Here is a tiny trained network, its code and every weight. The questions are about switching its units off for an input and a target symbol, where a switched-off unit gives its printed mean instead of its output.

import numpy as np


def w(rows, s, z=0):
    codes = np.array(rows[::2]) - 128.0
    scale = np.full(codes.shape[1], s)
    scale[-1] = z or s
    return codes * scale


def norm(h):
    return h / np.sqrt((h * h).mean(-1, keepdims=True) + 1e-5)


def f(y):
    return np.maximum(y, 0)


def softmax(a):
    e = np.exp(a - a.max(-1, keepdims=True))
    return e / e.sum(-1, keepdims=True)


def log_softmax(a):
    a = a - a.max(-1, keepdims=True)
    return a - np.log(np.exp(a).sum(-1, keepdims=True))


def net(x, mask):
    ids = ['αδεζηθλμξπσφψω'.index(c) for c in x.split()]
    T = len(ids)
    res = E[ids] + P[:T]
    r = norm(res)
    for j in range(2):
        rows = slice(2 * j, 2 * j + 2)
        q, k, v = (r @ M[0][rows].T for M in (Q, K, V))
        z = softmax(np.where(np.tri(T) > 0, q @ k.T / 2**0.5, -1e9)) @ v
        o = O[0][rows]
        res = res + np.where(mask[j], z, o[:, -1]) @ o[:, :-1]
    y = f(norm(res) @ A[0][:, :-1].T + A[0][:, -1])
    res = res + np.where(mask[2:14], y, B[0][:, -1]) @ B[0][:, :-1]
    return log_softmax(norm(res)[-1] @ U[:, :-1].T + U[:, -1])


Q, K, V, O, A, B = {}, {}, {}, {}, {}, {}
E = w([
[133,136,103,176,145],'α',
[87,173,41,153,124],'δ',
[188,184,181,128,191],'ε',
[253,110,144,167,151],'ζ',
[166,203,165,109,178],'η',
[168,151,163,131,165],'θ',
[120,129,71,50,122],'λ',
[203,112,62,112,97],'μ',
[101,56,80,152,187],'ξ',
[75,131,147,175,99],'π',
[159,173,150,126,157],'σ',
[123,205,118,102,152],'φ',
[158,151,142,144,156],'ψ',
[129,209,120,101,151],'ω',
],0.0045)
P = w([
[160,252,107,156,211],'0',
[155,227,129,149,193],'1',
[154,210,143,142,182],'2',
[151,194,157,135,173],'3',
[156,183,166,130,169],'4',
[154,168,174,125,161],'5',
[156,158,184,120,156],'6',
[159,151,190,112,154],'7',
[155,139,194,107,144],'8',
[186,155,196,107,173],'9',
],0.0034)
Q[0] = w([
[101,65,62,86,59],'head 1',
[107,43,72,106,113],'head 1',
[15,32,88,126,1],'head 2',
[4,46,147,183,12],'head 2',
],0.0052)
K[0] = w([
[142,183,76,123,180],'head 1',
[132,182,84,113,176],'head 1',
[90,253,144,202,112],'head 2',
[88,193,149,233,120],'head 2',
],0.0059)
V[0] = w([
[58,136,203,162,100],'head 1',
[82,165,174,152,55],'head 1',
[213,170,136,164,50],'head 2',
[88,109,225,254,112],'head 2',
],0.0055)
O[0] = w([
[28,238,144,205,144,67],'head 1',
[100,255,64,245,76,57],'head 1',
[215,128,80,203,15,189],'head 2',
[177,224,38,166,249,1],'head 2',
],0.0047,0.0026)
A[0] = w([
[117,42,161,139,219,54],'neuron 1',
[55,60,215,94,81,170],'neuron 2',
[143,1,70,151,166,139],'neuron 3',
[143,62,188,183,191,131],'neuron 4',
[53,162,114,125,82,2],'neuron 5',
[155,59,51,145,109,233],'neuron 6',
[40,34,109,184,156,249],'neuron 7',
[73,200,180,247,124,140],'neuron 8',
[80,77,196,89,183,151],'neuron 9',
[113,214,136,218,240,185],'neuron 10',
[20,66,140,72,254,211],'neuron 11',
[195,189,104,97,97,237],'neuron 12',
],0.0044,0.003)
B[0] = w([
[149,210,37,44,160,152],'neuron 1',
[59,63,224,133,117,195],'neuron 2',
[169,164,242,56,192,155],'neuron 3',
[66,148,27,118,190,181],'neuron 4',
[113,81,99,151,138,129],'neuron 5',
[119,85,228,152,187,170],'neuron 6',
[142,255,114,43,112,154],'neuron 7',
[13,231,69,234,53,170],'neuron 8',
[87,154,42,150,107,189],'neuron 9',
[25,114,192,148,47,224],'neuron 10',
[101,175,18,44,205,192],'neuron 11',
[119,79,53,144,114,255],'neuron 12',
],0.0046)
U = w([
[56,48,180,237,211,56],'α',
[64,20,37,201,133,45],'δ',
[229,219,190,211,220,247],'ε',
[172,112,116,152,149,130],'ζ',
[218,230,209,107,59,182],'η',
[180,73,51,179,202,28],'θ',
[49,59,225,31,98,88],'λ',
[185,25,225,88,61,172],'μ',
[28,189,56,16,246,171],'ξ',
[17,253,123,231,62,255],'π',
[246,111,39,170,36,149],'σ',
[140,149,42,73,23,25],'φ',
[164,52,67,202,161,11],'ψ',
[183,150,31,83,36,28],'ω',
],0.0059,0.0029)

Each question gives the input, a string of symbols that net reads in full, and the target symbol t.
The units are the heads (2 rows each of Q, K, V and O) and the neurons (one row each of A and B). Each row of codes is followed by its name. A weight is (code - 128) times the scale printed after its matrix; where a second scale follows, it is the last column's (O, A, B and U).
mask holds one flag per unit, heads first, then neurons. A switched-off unit (its flag False) gives its mean, the last column of its rows in O or B, instead of its output. The means were averaged over made-up inputs and are rounded, as every weight is.
A unit's drop is (log p(t) with every unit on - log p(t) with that unit switched off) / (log p(t) with every unit on - log p(t) with every unit switched off).
The circuit of an input: a set's keep is (log p(t) with only the set's units on - log p(t) with every unit switched off) / (log p(t) with every unit on - log p(t) with every unit switched off). Starting from the 12 units with the biggest drops (on a tie, the unit counted first), units are removed one at a time, each time the one whose removal leaves the highest keep (on an exact tie, the one counted first), for as long as the keep stays at least 0.8.
circuit, biggest first: the units of the circuit, biggest drop first
most important unit: the unit with the biggest drop
k most important neurons: the k neurons with the biggest drops, biggest first
heads that matter: for each layer, one digit per head in row order, 1 if its drop is at least 0.15 and else 0, layers parted by /
drop of u: that unit's drop, to one decimal
input η π ε η η ψ, target π: circuit, biggest first : [head 1]
input ψ σ η ε μ θ θ α, target μ: heads that matter : 01
input α ε ε η, target η: 3 most important neurons : [neuron 11; neuron 8; neuron 2]
input λ δ ω, target λ: heads that matter : 01
input π η φ η α ψ η μ, target μ: heads that matter : 00
input ε η η μ η, target μ: heads that matter : 01
input ε θ σ ξ σ μ δ μ σ, target μ: circuit, biggest first : [head 2; head 1]
input π ε σ η ω σ θ, target π: heads that matter : 11
input ξ μ η ε ξ ε, target ξ: circuit, biggest first : [head 2; neuron 11]
input η ε ω ε σ α, target α: heads that matter : 01
input θ σ ε, target ε: 2 most important neurons : [neuron 11; neuron 2]
input ε ε α, target α: heads that matter : 11
input η ε ε φ λ δ, target λ: heads that matter : 01
input σ λ δ η θ ε π θ ε δ, target π: heads that matter : 10
input μ η σ φ η ε ψ, target μ: circuit, biggest first : [head 2; neuron 8]
input θ σ σ μ α φ δ, target μ: heads that matter : 00
input η ε ξ, target ξ: heads that matter : 00
input ξ η ε ω φ η θ ψ, target ξ: circuit, biggest first : [head 2]
input φ σ σ η ε α ε, target ε: circuit, biggest first : [head 2; neuron 11]
input η α σ λ φ, target λ: heads that matter : 01
input ε η φ σ, target σ: most important unit : neuron 2
input α η δ, target δ: heads that matter : 10
input ζ η η π ω, target π: heads that matter : 10
input ε ε α η σ, target σ: 2 most important neurons : [neuron 2; neuron 12]
input α ζ ζ σ θ ξ π φ, target π: 2 most important neurons : [neuron 10; neuron 8]
input ε μ ε ε μ ξ μ δ π, target π: drop of head 1 : 0.2
input ξ σ ε μ ε δ ξ φ σ ε, target ξ: drop of head 2 : 0.5
